Below are the code and all the weights of a small trained network. Each question names an input and a class and asks about switching units off, where a switched-off unit gives its printed mean instead of its output.

import numpy as np


def w(rows, s, z=0):
    codes = np.array(rows[::2]) - 128.0
    scale = np.full(codes.shape[1], s)
    scale[-1] = z or s
    return codes * scale


def f(y):
    return np.maximum(y, 0)


def log_softmax(a):
    a = a - a.max(-1, keepdims=True)
    return a - np.log(np.exp(a).sum(-1, keepdims=True))


def net(x, mask):
    res = np.array(x, float).reshape(1, 6) / 4 @ E
    y = f(res @ A[0][:, :-1].T + A[0][:, -1])
    res = res + np.where(mask, y, B[0][:, -1]) @ B[0][:, :-1]
    return log_softmax(res[-1] @ U[:, :-1].T + U[:, -1])


A, B = {}, {}
E = w([
[152,189,110,159,112,233,116,244,219],'x0',
[151,158,222,56,158,187,130,190,137],'x1',
[215,100,220,161,49,51,189,153,162],'x2',
[101,254,101,243,192,52,44,194,137],'x3',
[9,96,165,218,137,48,223,151,68],'x4',
[120,169,232,127,27,85,60,49,107],'x5',
],0.0078)
A[0] = w([
[160,143,165,156,46,127,157,160,154,25],'neuron 0',
[111,162,78,114,171,122,56,72,81,5],'neuron 1',
[191,181,107,153,183,117,68,191,142,119],'neuron 2',
[175,73,214,128,84,113,207,196,168,136],'neuron 3',
[164,236,113,183,183,144,91,206,186,81],'neuron 4',
[191,144,102,93,108,131,55,86,164,84],'neuron 5',
[73,123,134,149,247,140,191,168,91,73],'neuron 6',
[201,74,110,78,155,182,214,118,108,214],'neuron 7',
[45,129,126,169,152,77,149,117,117,161],'neuron 8',
[126,232,110,157,146,114,54,254,219,181],'neuron 9',
[66,108,135,116,234,129,163,201,101,135],'neuron 10',
[112,115,153,214,117,49,155,128,7,138],'neuron 11',
[101,162,245,16,94,117,77,122,68,189],'neuron 12',
[49,136,99,152,124,175,157,145,164,224],'neuron 13',
[54,100,142,175,131,24,204,96,45,124],'neuron 14',
],0.009,0.0027)
B[0] = w([
[133,148,148,155,102,135,179,137,98,171],'neuron 0',
[202,135,182,134,61,161,162,112,147,179],'neuron 1',
[177,98,110,93,128,188,84,97,187,199],'neuron 2',
[188,146,197,107,2,139,175,102,175,208],'neuron 3',
[223,198,99,168,111,161,74,141,182,227],'neuron 4',
[78,112,142,141,154,52,135,138,42,177],'neuron 5',
[47,110,73,211,222,36,146,196,13,196],'neuron 6',
[36,64,180,48,138,82,95,98,120,201],'neuron 7',
[105,117,94,175,179,92,121,161,107,189],'neuron 8',
[201,208,58,201,110,181,111,162,145,248],'neuron 9',
[44,96,116,126,206,43,108,167,109,198],'neuron 10',
[103,59,120,119,221,91,85,115,113,210],'neuron 11',
[164,118,218,120,54,136,238,78,150,210],'neuron 12',
[125,117,77,210,186,84,127,151,79,184],'neuron 13',
[134,63,88,109,203,131,40,87,185,225],'neuron 14',
],0.0098,0.015)
U = w([
[199,208,196,133,2,176,223,120,159,87],'0',
[55,55,210,15,136,128,152,96,142,116],'1',
[148,119,29,115,174,167,53,127,158,51],'2',
[2,151,86,203,183,124,143,174,16,254],'3',
],0.0091,0.0043)

Each question gives the input, the list of numbers given to net, and the class t.
The units are the neurons (one row each of A and B). Each row of codes is followed by its name. A weight is (code - 128) times the scale printed after its matrix; where a second scale follows, it is the last column's (A, B and U).
mask holds one flag per neuron, in row order. A switched-off neuron (its flag False) gives its mean, the last column of its row in B, instead of its output. The means were averaged over made-up inputs and are rounded, as every weight is.
A unit's drop is (log p(t) with every unit on - log p(t) with that unit switched off) / (log p(t) with every unit on - log p(t) with every unit switched off).
The circuit of an input: a set's keep is (log p(t) with only the set's units on - log p(t) with every unit switched off) / (log p(t) with every unit on - log p(t) with every unit switched off). Starting from the 12 units with the biggest drops (on a tie, the unit counted first), units are removed one at a time, each time the one whose removal leaves the highest keep (on an exact tie, the one counted first), for as long as the keep stays at least 0.8.
circuit, biggest first: the units of the circuit, biggest drop first
most important unit: the unit with the biggest drop
top k neurons: the k neurons with the biggest drops, biggest first
drop when u is switched off: that unit's drop, to one decimal
input [-2,4,-8,2,-7,-1], class 0: circuit, biggest first => [neuron 1; neuron 14]
input [4,-5,5,-4,2,-4], class 0: most important unit => neuron 3
input [0,3,-1,-3,5,6], class 1: top 3 neurons => [neuron 9; neuron 4; neuron 14]
input [-7,-8,1,-2,5,7], class 2: top 3 neurons => [neuron 14; neuron 7; neuron 8]
input [-2,0,-8,4,-2,-8], class 3: top 3 neurons => [neuron 6; neuron 10; neuron 14]
input [1,8,0,-3,5,3], class 0: top 2 neurons => [neuron 3; neuron 12]
input [1,-8,3,-4,2,-6], class 1: top 2 neurons => [neuron 9; neuron 7]
input [-8,5,3,3,-4,2], class 0: top 2 neurons => [neuron 12; neuron 7]
input [8,7,-3,8,4,-7], class 2: top 2 neurons => [neuron 4; neuron 2]
input [-8,2,7,0,-7,2], class 0: top 2 neurons => [neuron 12; neuron 14]
input [-3,4,-4,0,-5,-1], class 1: top 3 neurons => [neuron 9; neuron 4; neuron 3]
input [1,2,-4,-8,-2,-7], class 1: top 2 neurons => [neuron 7; neuron 9]
input [8,0,-2,-4,7,6], class 0: top 2 neurons => [neuron 6; neuron 10]
input [-5,8,0,0,-5,4], class 0: circuit, biggest first => [neuron 12]
input [-8,4,0,0,-3,-1], class 1: drop when neuron 9 is switched off => 0.2
input [8,4,0,6,4,-1], class 2: drop when neuron 4 is switched off => 0.4
input [3,-4,-3,-6,-5,5], class 1: drop when neuron 9 is switched off => 0.2
input [3,8,0,-2,2,-5], class 3: drop when neuron 6 is switched off => 0.1
